Below is a small trained network, with its code and all its weights. Each question gives an input and a class and asks what happens when units are switched off, that is, made to give their printed mean instead of their output.

import numpy as np


def w(rows, s, z=0):
    codes = np.array(rows[::2]) - 128.0
    scale = np.full(codes.shape[1], s)
    scale[-1] = z or s
    return codes * scale


def f(y):
    return np.maximum(y, 0)


def log_softmax(a):
    a = a - a.max(-1, keepdims=True)
    return a - np.log(np.exp(a).sum(-1, keepdims=True))


def net(x, mask):
    res = np.array(x, float).reshape(1, 6) / 4 @ E
    y = f(res @ A[0][:, :-1].T + A[0][:, -1])
    res = res + np.where(mask, y, B[0][:, -1]) @ B[0][:, :-1]
    return log_softmax(res[-1] @ U[:, :-1].T + U[:, -1])


A, B = {}, {}
E = w([
[70,105,185,207,131],'x0',
[142,198,20,230,130],'x1',
[205,180,206,158,99],'x2',
[55,161,142,97,2],'x3',
[150,44,126,143,75],'x4',
[128,129,128,128,129],'x5',
],0.0077)
A[0] = w([
[187,116,96,92,185,117],'N1',
[99,104,223,120,160,71],'N2',
[148,100,133,120,136,179],'N3',
[192,143,173,156,127,138],'N4',
[164,136,105,103,130,79],'N5',
[159,168,166,183,102,105],'N6',
[153,105,146,180,178,74],'N7',
[108,102,70,75,149,64],'N8',
[117,202,167,74,167,109],'N9',
[185,150,93,49,121,69],'N10',
[159,129,91,170,147,101],'N11',
[167,167,145,154,92,89],'N12',
[104,75,148,216,130,140],'N13',
[184,123,132,146,210,44],'N14',
[219,49,76,109,59,173],'N15',
[170,147,156,131,120,87],'N16',
[140,140,154,148,122,90],'N17',
[77,136,198,198,153,45],'N18',
[59,101,49,105,158,72],'N19',
[166,175,61,165,95,80],'N20',
[88,181,145,90,59,61],'N21',
[56,91,121,148,162,100],'N22',
[139,173,120,78,161,141],'N23',
[128,166,105,107,63,84],'N24',
[96,175,93,109,55,57],'N25',
[208,129,62,53,110,38],'N26',
[141,82,156,67,179,113],'N27',
[108,103,171,157,139,128],'N28',
[151,91,108,126,195,34],'N29',
[163,154,69,134,106,80],'N30',
[145,127,173,67,113,68],'N31',
[107,207,112,97,147,104],'N32',
[107,168,139,114,154,254],'N33',
[125,132,86,230,117,109],'N34',
[93,182,112,102,195,115],'N35',
[114,164,89,169,133,78],'N36',
[150,79,120,150,94,250],'N37',
[141,124,138,69,125,109],'N38',
[112,106,81,128,138,84],'N39',
[75,157,135,156,139,44],'N40',
[194,163,103,76,91,91],'N41',
[83,145,112,119,93,71],'N42',
[252,175,154,99,91,71],'N43',
[166,147,108,81,127,162],'N44',
[135,154,189,166,123,96],'N45',
[66,171,177,154,182,149],'N46',
],0.012,0.0059)
B[0] = w([
[114,106,187,172,116,213],'N1',
[90,171,158,108,148,195],'N2',
[145,159,137,148,129,183],'N3',
[177,101,122,73,98,199],'N4',
[85,113,103,142,130,151],'N5',
[184,97,118,90,116,196],'N6',
[102,100,167,158,103,183],'N7',
[174,90,122,69,124,182],'N8',
[133,149,116,117,7,185],'N9',
[67,99,63,164,178,188],'N10',
[106,166,160,116,105,191],'N11',
[176,119,124,99,121,176],'N12',
[64,121,52,169,127,211],'N13',
[118,74,191,161,132,201],'N14',
[130,162,93,148,7,254],'N15',
[161,113,131,103,122,156],'N16',
[140,103,123,113,125,146],'N17',
[25,83,59,135,141,186],'N18',
[228,75,130,54,105,211],'N19',
[105,179,183,90,168,217],'N20',
[112,83,188,162,139,201],'N21',
[167,83,116,73,99,188],'N22',
[107,133,92,160,114,185],'N23',
[109,112,178,161,129,182],'N24',
[116,88,178,164,133,194],'N25',
[29,100,54,158,189,198],'N26',
[100,193,186,84,131,219],'N27',
[98,132,99,130,120,174],'N28',
[115,79,174,139,122,179],'N29',
[102,167,158,102,124,182],'N30',
[108,170,180,91,143,183],'N31',
[145,149,106,132,52,184],'N32',
[241,196,117,182,186,231],'N33',
[77,170,176,75,133,238],'N34',
[115,134,113,119,1,199],'N35',
[93,147,162,96,134,191],'N36',
[207,196,115,174,113,238],'N37',
[102,160,159,102,108,176],'N38',
[152,115,113,102,102,162],'N39',
[90,112,103,128,103,155],'N40',
[81,90,83,139,167,186],'N41',
[106,99,165,138,113,165],'N42',
[165,86,114,75,100,209],'N43',
[105,131,85,158,185,193],'N44',
[133,69,97,104,118,177],'N45',
[115,136,78,164,103,212],'N46',
],0.023,0.0073)
U = w([
[95,148,172,75,151,97],'0',
[134,53,204,186,134,103],'1',
[90,87,87,119,155,138],'2',
[162,62,128,61,141,110],'3',
[143,147,129,164,89,66],'4',
[140,130,143,140,127,248],'5',
[177,153,128,170,180,139],'6',
[193,98,163,157,252,99],'7',
],0.013,0.017)

Each question gives the input, the list of numbers given to net, and the class t.
The units are the neurons (one row each of A and B). Each row of codes is followed by its name. A weight is (code - 128) times the scale printed after its matrix; where a second scale follows, it is the last column's (A, B and U).
mask holds one flag per neuron, in row order. A switched-off neuron (its flag False) gives its mean, the last column of its row in B, instead of its output. The means were averaged over made-up inputs and are rounded, as every weight is.
A unit's drop is (log p(t) with every unit on - log p(t) with that unit switched off) / (log p(t) with every unit on - log p(t) with every unit switched off).
The circuit of an input: a set's keep is (log p(t) with only the set's units on - log p(t) with every unit switched off) / (log p(t) with every unit on - log p(t) with every unit switched off). Starting from the 12 units with the biggest drops (on a tie, the unit counted first), units are removed one at a time, each time the one whose removal leaves the highest keep (on an exact tie, the one counted first), for as long as the keep stays at least 0.8.
units of the circuit, in order: the units of the circuit, biggest drop first
unit that matters most: the unit with the biggest drop
k most important neurons: the k neurons with the biggest drops, biggest first
drop when u is switched off: that unit's drop, to one decimal
input [-8,5,-5,5,4,-1], class 2: units of the circuit, in order => (N26)
input [0,8,8,3,0,-7], class 0: 4 most important neurons => (N20 N34 N19 N30)
input [-8,-8,1,1,3,-2], class 0: 3 most important neurons => (N27 N31 N38)
input [1,1,7,-7,-4,-4], class 1: 2 most important neurons => (N14 N7)
input [1,-7,-6,-1,-8,-2], class 4: 2 most important neurons => (N9 N35)
input [3,8,-7,-8,-8,8], class 0: 3 most important neurons => (N34 N36 N20)
input [-5,6,-5,-4,2,1], class 0: units of the circuit, in order => (N20 N34)
input [6,-7,-5,-1,-8,-2], class 4: units of the circuit, in order => (N46 N9)
input [3,-4,-5,0,-7,-5], class 4: units of the circuit, in order => (N35 N9)
input [5,3,1,-4,-3,-4], class 2: units of the circuit, in order => (N18 N13)
input [-7,8,-8,2,-6,7], class 0: 3 most important neurons => (N20 N30 N36)
input [3,3,3,-5,7,-5], class 4: 3 most important neurons => (N15 N37 N13)
input [-8,7,-6,5,-6,-8], class 2: 3 most important neurons => (N26 N10 N41)
input [3,-7,-4,-4,5,-1], class 0: units of the circuit, in order => (N27)
input [-5,5,0,8,-7,0], class 1: 2 most important neurons => (N25 N21)
input [-5,1,6,6,3,0], class 1: 2 most important neurons => (N21 N24)
input [4,2,1,-2,-2,-1], class 2: units of the circuit, in order => (N15 N18 N13)
input [5,-2,-6,-5,-4,2], class 3: 3 most important neurons => (N22 N19 N15)
input [-8,2,1,2,-7,4], class 2: 2 most important neurons => (N26 N10)
input [2,-3,-3,-5,-6,5], class 4: unit that matters most => N35
input [7,-1,8,-3,-1,6], class 3: 2 most important neurons => (N4 N6)
input [-6,-3,3,4,6,-1], class 2: 2 most important neurons => (N26 N41)
input [7,7,-2,-8,1,5], class 1: 2 most important neurons => (N14 N7)
input [5,4,-1,6,5,1], class 1: units of the circuit, in order => (N25 N21)
input [6,-2,-7,-1,0,-4], class 3: drop when N19 is switched off => 0.7
input [8,-7,8,8,-3,3], class 1: drop when N24 is switched off => 0.2
input [8,-2,-7,4,-3,2], class 2: units of the circuit, in order => (N18)
input [-6,0,1,2,-7,1], class 4: drop when N9 is switched off => 2.2
input [4,7,5,-1,-2,5], class 0: drop when N34 is switched off => 0.3
